Here is a tiny trained network, its code and every weight. The questions are about switching its units off for an input and a target symbol, where a switched-off unit gives its printed mean instead of its output.

import numpy as np


def w(rows, s, z=0):
    codes = np.array(rows[::2]) - 128.0
    scale = np.full(codes.shape[1], s)
    scale[-1] = z or s
    return codes * scale


def norm(h):
    return h / np.sqrt((h * h).mean(-1, keepdims=True) + 1e-5)


def f(y):
    return np.maximum(y, 0)


def softmax(a):
    e = np.exp(a - a.max(-1, keepdims=True))
    return e / e.sum(-1, keepdims=True)


def log_softmax(a):
    a = a - a.max(-1, keepdims=True)
    return a - np.log(np.exp(a).sum(-1, keepdims=True))


def net(x, mask):
    ids = ['αδημξστφψ'.index(c) for c in x.split()]
    T = len(ids)
    res = E[ids] + P[:T]
    u = 0
    for l in range(2):
        q, k, v = (norm(res) @ M[l].T for M in (Q, K, V))
        z = softmax(np.where(np.tri(T) > 0, q @ k.T / 2**0.5, -1e9)) @ v
        res = res + np.where(mask[u], z, O[l][:, -1]) @ O[l][:, :-1]
        u += 1
        y = f(norm(res) @ A[l][:, :-1].T + A[l][:, -1])
        res = res + np.where(mask[u : u + 8], y, B[l][:, -1]) @ B[l][:, :-1]
        u += 8
    return log_softmax(norm(res)[-1] @ U[:, :-1].T + U[:, -1])


Q, K, V, O, A, B = {}, {}, {}, {}, {}, {}
E = w([
[116,88,63,157],'α',
[100,107,74,200],'δ',
[116,195,183,163],'η',
[54,162,88,61],'μ',
[56,44,153,109],'ξ',
[164,93,191,133],'σ',
[89,6,69,4],'τ',
[210,91,126,122],'φ',
[203,70,126,99],'ψ',
],0.016)
P = w([
[255,156,70,109],'0',
[187,156,79,124],'1',
[138,136,86,117],'2',
[120,128,90,109],'3',
[99,125,105,105],'4',
[87,124,112,103],'5',
[75,132,123,104],'6',
[75,129,129,107],'7',
[72,131,125,106],'8',
[64,130,129,117],'9',
[52,132,131,110],'10',
[48,132,129,120],'11',
],0.0085)
Q[0] = w([
[195,103,254,117],'L0H1',
[155,119,44,208],'L0H1',
],0.0088)
K[0] = w([
[184,98,113,197],'L0H1',
[109,139,6,109],'L0H1',
],0.013)
V[0] = w([
[170,2,111,150],'L0H1',
[205,156,156,159],'L0H1',
],0.0073)
O[0] = w([
[175,21,126,255,148],'L0H1',
[88,7,101,82,3],'L0H1',
],0.0062,0.0027)
A[0] = w([
[195,193,253,204,108],'L0N1',
[165,198,84,117,81],'L0N2',
[182,201,62,189,81],'L0N3',
[176,168,141,87,80],'L0N4',
[166,49,223,2,133],'L0N5',
[254,166,227,139,231],'L0N6',
[71,135,191,28,125],'L0N7',
[101,193,52,145,254],'L0N8',
],0.0097,0.0037)
B[0] = w([
[72,58,51,113,154],'L0N1',
[131,123,106,126,156],'L0N2',
[135,151,92,24,179],'L0N3',
[138,147,135,148,134],'L0N4',
[78,144,58,139,181],'L0N5',
[57,182,36,110,171],'L0N6',
[157,102,132,187,181],'L0N7',
[110,97,250,87,255],'L0N8',
],0.011,0.0082)
Q[1] = w([
[254,168,166,215],'L1H1',
[37,180,41,231],'L1H1',
],0.0081)
K[1] = w([
[196,115,83,157],'L1H1',
[180,167,254,123],'L1H1',
],0.012)
V[1] = w([
[75,84,207,101],'L1H1',
[254,168,177,77],'L1H1',
],0.0087)
O[1] = w([
[253,36,197,71,253],'L1H1',
[99,197,187,95,4],'L1H1',
],0.013,0.0052)
A[1] = w([
[21,97,247,216,182],'L1N1',
[168,127,213,124,158],'L1N2',
[55,80,86,166,253],'L1N3',
[80,158,146,116,44],'L1N4',
[150,156,187,65,128],'L1N5',
[83,125,168,176,230],'L1N6',
[225,143,112,116,17],'L1N7',
[62,114,151,142,242],'L1N8',
],0.015,0.0028)
B[1] = w([
[255,78,85,80,212],'L1N1',
[106,48,156,186,237],'L1N2',
[43,89,12,153,255],'L1N3',
[175,185,135,184,141],'L1N4',
[93,58,184,164,229],'L1N5',
[209,75,9,59,150],'L1N6',
[221,225,80,183,150],'L1N7',
[200,62,38,98,195],'L1N8',
],0.0085,0.0069)
U = w([
[115,143,158,165,79],'α',
[124,133,171,145,86],'δ',
[125,130,171,211,104],'η',
[84,146,219,80,211],'μ',
[157,58,173,255,175],'ξ',
[84,109,77,166,198],'σ',
[105,102,139,47,3],'τ',
[187,160,127,81,126],'φ',
[187,139,113,76,45],'ψ',
],0.012,0.0062)

Each question gives the input, a string of symbols that net reads in full, and the target symbol t.
The units are the heads (2 rows each of Q, K, V and O) and the neurons (one row each of A and B). Each row of codes is followed by its name. A weight is (code - 128) times the scale printed after its matrix; where a second scale follows, it is the last column's (O, A, B and U).
mask holds one flag per unit, layer by layer, with each layer's heads first. A switched-off unit (its flag False) gives its mean, the last column of its rows in O or B, instead of its output. The means were averaged over made-up inputs and are rounded, as every weight is.
A unit's drop is (log p(t) with every unit on - log p(t) with that unit switched off) / (log p(t) with every unit on - log p(t) with every unit switched off).
The circuit of an input: a set's keep is (log p(t) with only the set's units on - log p(t) with every unit switched off) / (log p(t) with every unit on - log p(t) with every unit switched off). Starting from the 12 units with the biggest drops (on a tie, the unit counted first), units are removed one at a time, each time the one whose removal leaves the highest keep (on an exact tie, the one counted first), for as long as the keep stays at least 0.8.
units of the circuit, in order: the units of the circuit, biggest drop first
most important unit: the unit with the biggest drop
top k neurons: the k neurons with the biggest drops, biggest first
top k neurons in layer l: the k neurons of layer l with the biggest drops, biggest first
drop when u is switched off: that unit's drop, to one decimal
input μ η ξ η φ, target σ: units of the circuit, in order => L0N6, L0N5
input δ δ φ, target σ: units of the circuit, in order => L1H1
input μ δ η, target μ: units of the circuit, in order => L1H1, L1N3, L0H1
input δ δ μ η η δ μ, target ξ: units of the circuit, in order => L0N7, L0N3
input δ φ φ μ, target φ: top 3 neurons => L0N8, L0N6, L0N5
input δ τ τ ξ μ ψ δ σ η, target σ: top 4 neurons => L0N1, L0N6, L1N3, L0N3
input α η η δ δ ξ σ ψ, target σ: top 2 neurons => L0N6, L0N5
input δ μ μ μ φ, target φ: top 4 neurons in layer 0 => L0N8, L0N1, L0N7, L0N6
input μ μ δ ψ, target φ: top 3 neurons => L0N8, L1N3, L0N1
input δ ξ ξ μ φ, target φ: top 2 neurons => L0N6, L0N8
input ξ δ φ δ ξ δ δ μ ψ μ, target ξ: top 2 neurons in layer 1 => L1N2, L1N5
input δ δ μ μ α μ, target μ: top 2 neurons in layer 0 => L0N8, L0N5
input δ δ δ μ α, target μ: drop when L0H1 is switched off => 0.3
input δ μ η, target μ: drop when L1N7 is switched off => 0.0
input ξ μ δ δ, target μ: most important unit => L0H1
input τ δ ξ δ δ δ η, target σ: drop when L0H1 is switched off => 0.5
input δ δ ψ, target σ: drop when L1H1 is switched off => 0.2
